Below is a small trained network, with its code and all its weights. Each question gives an input and a class and asks what happens when units are switched off, that is, made to give their printed mean instead of their output.

import numpy as np


def w(rows, s, z=0):
    codes = np.array(rows[::2]) - 128.0
    scale = np.full(codes.shape[1], s)
    scale[-1] = z or s
    return codes * scale


def f(y):
    return np.maximum(y, 0)


def log_softmax(a):
    a = a - a.max(-1, keepdims=True)
    return a - np.log(np.exp(a).sum(-1, keepdims=True))


def net(x, mask):
    res = np.array(x, float).reshape(1, 5) / 4 @ E
    y = f(res @ A[0][:, :-1].T + A[0][:, -1])
    res = res + np.where(mask, y, B[0][:, -1]) @ B[0][:, :-1]
    return log_softmax(res[-1] @ U[:, :-1].T + U[:, -1])


A, B = {}, {}
E = w([
[153,191,189,136,34,147],'x0',
[127,128,128,130,126,118],'x1',
[129,126,123,120,127,123],'x2',
[54,39,155,162,11,116],'x3',
[139,130,82,254,104,145],'x4',
],0.0099)
A[0] = w([
[76,113,138,138,129,12,180],'neuron 0',
[82,43,68,150,202,70,66],'neuron 1',
[91,69,37,109,163,153,45],'neuron 2',
[82,124,148,166,102,131,87],'neuron 3',
[182,165,130,117,32,187,63],'neuron 4',
[89,99,152,191,112,130,254],'neuron 5',
[170,194,113,119,166,107,71],'neuron 6',
[140,102,60,227,131,171,74],'neuron 7',
[106,96,117,59,142,137,61],'neuron 8',
[117,193,125,177,186,164,180],'neuron 9',
[90,108,184,67,168,81,52],'neuron 10',
[62,74,127,122,69,106,160],'neuron 11',
[178,113,27,137,98,123,78],'neuron 12',
[185,159,134,100,164,48,127],'neuron 13',
],0.011,0.006)
B[0] = w([
[173,77,101,29,85,120,212],'neuron 0',
[64,208,122,92,1,171,244],'neuron 1',
[23,213,195,129,57,185,197],'neuron 2',
[132,132,96,76,99,174,170],'neuron 3',
[25,204,147,145,119,140,184],'neuron 4',
[173,103,81,33,147,87,251],'neuron 5',
[116,78,125,130,117,216,218],'neuron 6',
[235,146,247,157,174,76,223],'neuron 7',
[192,182,209,171,74,58,172],'neuron 8',
[115,58,75,70,158,140,243],'neuron 9',
[180,107,232,200,182,82,191],'neuron 10',
[182,59,98,153,178,183,255],'neuron 11',
[143,181,205,187,145,38,167],'neuron 12',
[150,68,95,138,118,187,219],'neuron 13',
],0.0071,0.0082)
U = w([
[50,209,163,120,77,193,116],'0',
[160,127,116,93,154,124,236],'1',
[197,119,249,149,172,97,3],'2',
[119,107,119,119,152,136,232],'3',
[139,50,90,108,161,174,4],'4',
],0.011,0.006)

Each question gives the input, the list of numbers given to net, and the class t.
The units are the neurons (one row each of A and B). Each row of codes is followed by its name. A weight is (code - 128) times the scale printed after its matrix; where a second scale follows, it is the last column's (A, B and U).
mask holds one flag per neuron, in row order. A switched-off neuron (its flag False) gives its mean, the last column of its row in B, instead of its output. The means were averaged over made-up inputs and are rounded, as every weight is.
A unit's drop is (log p(t) with every unit on - log p(t) with that unit switched off) / (log p(t) with every unit on - log p(t) with every unit switched off).
The circuit of an input: a set's keep is (log p(t) with only the set's units on - log p(t) with every unit switched off) / (log p(t) with every unit on - log p(t) with every unit switched off). Starting from the 12 units with the biggest drops (on a tie, the unit counted first), units are removed one at a time, each time the one whose removal leaves the highest keep (on an exact tie, the one counted first), for as long as the keep stays at least 0.8.
units of the circuit, in order: the units of the circuit, biggest drop first
unit that matters most: the unit with the biggest drop
top k neurons: the k neurons with the biggest drops, biggest first
drop of u: that unit's drop, to one decimal
input [8,0,4,-8,-5], class 0: units of the circuit, in order => neuron 4
input [-6,-6,-1,0,-4], class 0: top 2 neurons => neuron 1; neuron 2
input [1,-2,-5,-6,-4], class 4: top 3 neurons => neuron 13; neuron 6; neuron 7
input [3,-5,-1,2,-6], class 2: top 2 neurons => neuron 1; neuron 10
input [-4,-4,-2,-8,1], class 4: units of the circuit, in order => neuron 9; neuron 6
input [-4,1,-5,-6,8], class 2: top 2 neurons => neuron 7; neuron 12
input [-2,-5,-6,1,-6], class 2: units of the circuit, in order => neuron 10; neuron 8
input [7,-1,3,-8,-7], class 4: units of the circuit, in order => neuron 13; neuron 6
input [-1,0,-1,-6,-7], class 2: top 2 neurons => neuron 10; neuron 8
input [6,6,-6,8,1], class 4: top 2 neurons => neuron 11; neuron 5
input [-1,5,1,8,-6], class 4: top 3 neurons => neuron 11; neuron 7; neuron 0
input [2,2,2,-6,-3], class 4: top 2 neurons => neuron 13; neuron 6
input [-7,-5,-1,-4,-7], class 0: top 3 neurons => neuron 1; neuron 2; neuron 7
input [2,-7,4,-8,5], class 4: unit that matters most => neuron 9
input [-5,0,-2,7,-7], class 2: top 3 neurons => neuron 10; neuron 8; neuron 9
input [-8,7,-8,-7,-6], class 0: units of the circuit, in order => neuron 1; neuron 2
input [-3,-6,4,1,8], class 2: top 2 neurons => neuron 7; neuron 12
input [6,7,-7,-1,-8], class 2: top 2 neurons => neuron 10; neuron 1
input [5,0,-4,1,8], class 2: top 2 neurons => neuron 7; neuron 1
input [3,0,-1,7,-6], class 4: units of the circuit, in order => neuron 11
input [-6,-2,5,-8,-4], class 4: top 3 neurons => neuron 13; neuron 6; neuron 9
input [-1,-4,-2,2,-8], class 2: top 2 neurons => neuron 10; neuron 8
input [2,1,-2,-4,1], class 4: drop of neuron 0 => -0.1
input [-2,4,5,-6,-6], class 2: drop of neuron 1 => 0.2
input [-8,0,-6,-6,8], class 0: drop of neuron 1 => 1.0
input [-8,5,-4,-5,4], class 0: drop of neuron 1 => 0.4
input [1,3,4,8,-3], class 4: unit that matters most => neuron 11
